Below is a small trained network, with its code and all its weights. Each question gives an input and a target symbol and asks what happens when units are switched off, that is, made to give their printed mean instead of their output.

import numpy as np


def w(rows, s, z=0):
    codes = np.array(rows[::2]) - 128.0
    scale = np.full(codes.shape[1], s)
    scale[-1] = z or s
    return codes * scale


def norm(h):
    return h / np.sqrt((h * h).mean(-1, keepdims=True) + 1e-5)


def f(y):
    return y / 2 * (1 + np.tanh(0.7978845608 * (y + 0.044715 * y**3)))


def softmax(a):
    e = np.exp(a - a.max(-1, keepdims=True))
    return e / e.sum(-1, keepdims=True)


def log_softmax(a):
    a = a - a.max(-1, keepdims=True)
    return a - np.log(np.exp(a).sum(-1, keepdims=True))


def net(x, mask):
    ids = ['αβγδζηλμξσφ'.index(c) for c in x.split()]
    T = len(ids)
    res = E[ids] + P[:T]
    u = 0
    for l in range(3):
        q, k, v = (norm(res) @ M[l].T for M in (Q, K, V))
        z = softmax(np.where(np.tri(T) > 0, q @ k.T / 2**0.5, -1e9)) @ v
        res = res + np.where(mask[u], z, O[l][:, -1]) @ O[l][:, :-1]
        u += 1
        y = f(norm(res) @ A[l][:, :-1].T + A[l][:, -1])
        res = res + np.where(mask[u : u + 4], y, B[l][:, -1]) @ B[l][:, :-1]
        u += 4
    return log_softmax(norm(res)[-1] @ U[:, :-1].T + U[:, -1])


Q, K, V, O, A, B = {}, {}, {}, {}, {}, {}
E = w([
[146,154,120,162],'α',
[139,116,138,126],'β',
[143,117,144,128],'γ',
[71,4,116,125],'δ',
[144,117,142,124],'ζ',
[158,136,94,135],'η',
[138,114,135,122],'λ',
[147,149,113,159],'μ',
[141,114,143,128],'ξ',
[102,144,140,97],'σ',
[137,113,139,127],'φ',
],0.033)
P = w([
[26,236,3,190],'0',
[162,33,177,166],'1',
[155,47,165,149],'2',
[159,54,165,130],'3',
[165,57,162,111],'4',
[175,73,162,100],'5',
[188,80,165,92],'6',
[191,85,163,80],'7',
[199,89,167,81],'8',
[203,86,166,73],'9',
[207,88,166,69],'10',
[213,85,165,66],'11',
[217,89,168,64],'12',
[222,90,168,58],'13',
],0.0045)
Q[0] = w([
[78,245,8,139],'0.h1',
[196,129,152,154],'0.h1',
],0.015)
K[0] = w([
[246,98,173,81],'0.h1',
[130,132,51,204],'0.h1',
],0.013)
V[0] = w([
[254,171,194,217],'0.h1',
[65,71,164,219],'0.h1',
],0.0098)
O[0] = w([
[69,246,48,87,250],'0.h1',
[76,148,73,245,204],'0.h1',
],0.011,0.0027)
A[0] = w([
[155,75,208,1,1],'0.n1',
[197,123,133,163,131],'0.n2',
[168,53,203,138,133],'0.n3',
[200,202,52,96,161],'0.n4',
],0.0099,0.0062)
B[0] = w([
[134,254,133,254,163],'0.n1',
[81,29,45,139,145],'0.n2',
[68,239,70,147,219],'0.n3',
[25,98,85,203,255],'0.n4',
],0.0074,0.0077)
Q[1] = w([
[134,196,246,53],'1.h1',
[164,240,76,82],'1.h1',
],0.012)
K[1] = w([
[234,102,252,44],'1.h1',
[147,200,113,3],'1.h1',
],0.011)
V[1] = w([
[54,170,25,246],'1.h1',
[154,3,113,140],'1.h1',
],0.0055)
O[1] = w([
[254,57,115,11,254],'1.h1',
[152,171,120,43,102],'1.h1',
],0.0083,0.0096)
A[1] = w([
[141,166,82,69,175],'1.n1',
[184,125,70,215,1],'1.n2',
[171,82,138,243,77],'1.n3',
[74,139,248,112,170],'1.n4',
],0.016,0.0026)
B[1] = w([
[126,142,168,209,254],'1.n1',
[123,155,2,240,212],'1.n2',
[121,110,158,7,212],'1.n3',
[198,152,93,207,162],'1.n4',
],0.012,0.0078)
Q[2] = w([
[21,218,166,160],'2.h1',
[123,1,238,71],'2.h1',
],0.0091)
K[2] = w([
[98,209,114,64],'2.h1',
[42,10,209,140],'2.h1',
],0.011)
V[2] = w([
[54,147,177,71],'2.h1',
[186,2,197,178],'2.h1',
],0.0053)
O[2] = w([
[69,124,205,224,2],'2.h1',
[125,120,19,254,133],'2.h1',
],0.0069,0.004)
A[2] = w([
[212,160,254,143,129],'2.n1',
[86,95,68,184,177],'2.n2',
[188,110,70,83,171],'2.n3',
[19,130,221,149,254],'2.n4',
],0.011,0.0055)
B[2] = w([
[115,179,141,220,154],'2.n1',
[99,112,154,104,253],'2.n2',
[113,165,177,140,243],'2.n3',
[79,86,116,8,127],'2.n4',
],0.017,0.0077)
U = w([
[60,149,221,112,129],'α',
[249,75,89,157,78],'β',
[29,179,107,109,110],'γ',
[137,53,124,130,211],'δ',
[95,164,132,16,156],'ζ',
[153,234,124,37,167],'η',
[196,137,183,61,208],'λ',
[51,64,170,226,1],'μ',
[125,88,37,200,115],'ξ',
[160,110,198,206,131],'σ',
[202,126,43,46,109],'φ',
],0.02,0.0081)

Each question gives the input, a string of symbols that net reads in full, and the target symbol t.
The units are the heads (2 rows each of Q, K, V and O) and the neurons (one row each of A and B). Each row of codes is followed by its name. A weight is (code - 128) times the scale printed after its matrix; where a second scale follows, it is the last column's (O, A, B and U).
mask holds one flag per unit, layer by layer, with each layer's heads first. A switched-off unit (its flag False) gives its mean, the last column of its rows in O or B, instead of its output. The means were averaged over made-up inputs and are rounded, as every weight is.
A unit's drop is (log p(t) with every unit on - log p(t) with that unit switched off) / (log p(t) with every unit on - log p(t) with every unit switched off).
The circuit of an input: a set's keep is (log p(t) with only the set's units on - log p(t) with every unit switched off) / (log p(t) with every unit on - log p(t) with every unit switched off). Starting from the 12 units with the biggest drops (on a tie, the unit counted first), units are removed one at a time, each time the one whose removal leaves the highest keep (on an exact tie, the one counted first), for as long as the keep stays at least 0.8.
circuit, biggest first: the units of the circuit, biggest drop first
unit that matters most: the unit with the biggest drop
k most important neurons: the k neurons with the biggest drops, biggest first
k most important neurons of layer l: the k neurons of layer l with the biggest drops, biggest first
input γ λ γ μ α φ γ ξ γ, target γ: circuit, biggest first : (0.h1)
input ζ α μ β α γ λ ζ γ λ φ η φ β, target ζ: 3 most important neurons : (1.n2, 2.n4, 0.n4)
input γ α φ λ ξ η ξ φ γ η, target γ: 3 most important neurons of layer 1 : (1.n3, 1.n1, 1.n4)
input α α η ξ ζ μ ξ φ λ α η σ μ, target γ: circuit, biggest first : (0.h1, 0.n4)
input λ λ γ ξ λ λ σ β, target λ: 2 most important neurons : (1.n1, 0.n3)
input μ μ σ ξ ζ φ, target μ: 4 most important neurons : (0.n3, 1.n3, 0.n1, 1.n1)
input φ ζ δ γ δ ξ η β ξ, target φ: circuit, biggest first : (0.h1, 1.n3, 1.n2, 1.n1)
input γ φ ξ η σ φ, target γ: 2 most important neurons of layer 1 : (1.n2, 1.n4)
input λ ξ ξ λ μ ζ σ σ μ η γ, target λ: 2 most important neurons : (1.n1, 0.n3)
input φ β η β α λ, target φ: 3 most important neurons : (1.n3, 1.n2, 1.n1)
input λ γ μ λ δ μ ξ β λ, target λ: circuit, biggest first : (0.h1, 1.n3)
input ξ η ζ μ γ μ ξ β η η, target η: 2 most important neurons of layer 2 : (2.n1, 2.n3)
input φ δ λ β λ φ ζ ζ α μ γ, target φ: 2 most important neurons : (1.n3, 1.n2)
input α λ γ η η μ ξ σ, target σ: unit that matters most : 1.n4
input μ λ ξ η β λ λ, target μ: 2 most important neurons of layer 2 : (2.n2, 2.n4)
input β β η ξ, target β: 4 most important neurons : (0.n4, 1.n3, 0.n1, 0.n3)
input α α μ λ, target α: 4 most important neurons : (0.n3, 0.n4, 1.n3, 1.n2)
input φ η η η η η β, target φ: 2 most important neurons : (1.n3, 1.n2)
input η η φ γ ζ λ, target η: 2 most important neurons : (0.n1, 1.n1)
input δ β ξ σ η λ ζ, target δ: 2 most important neurons of layer 1 : (1.n3, 1.n2)
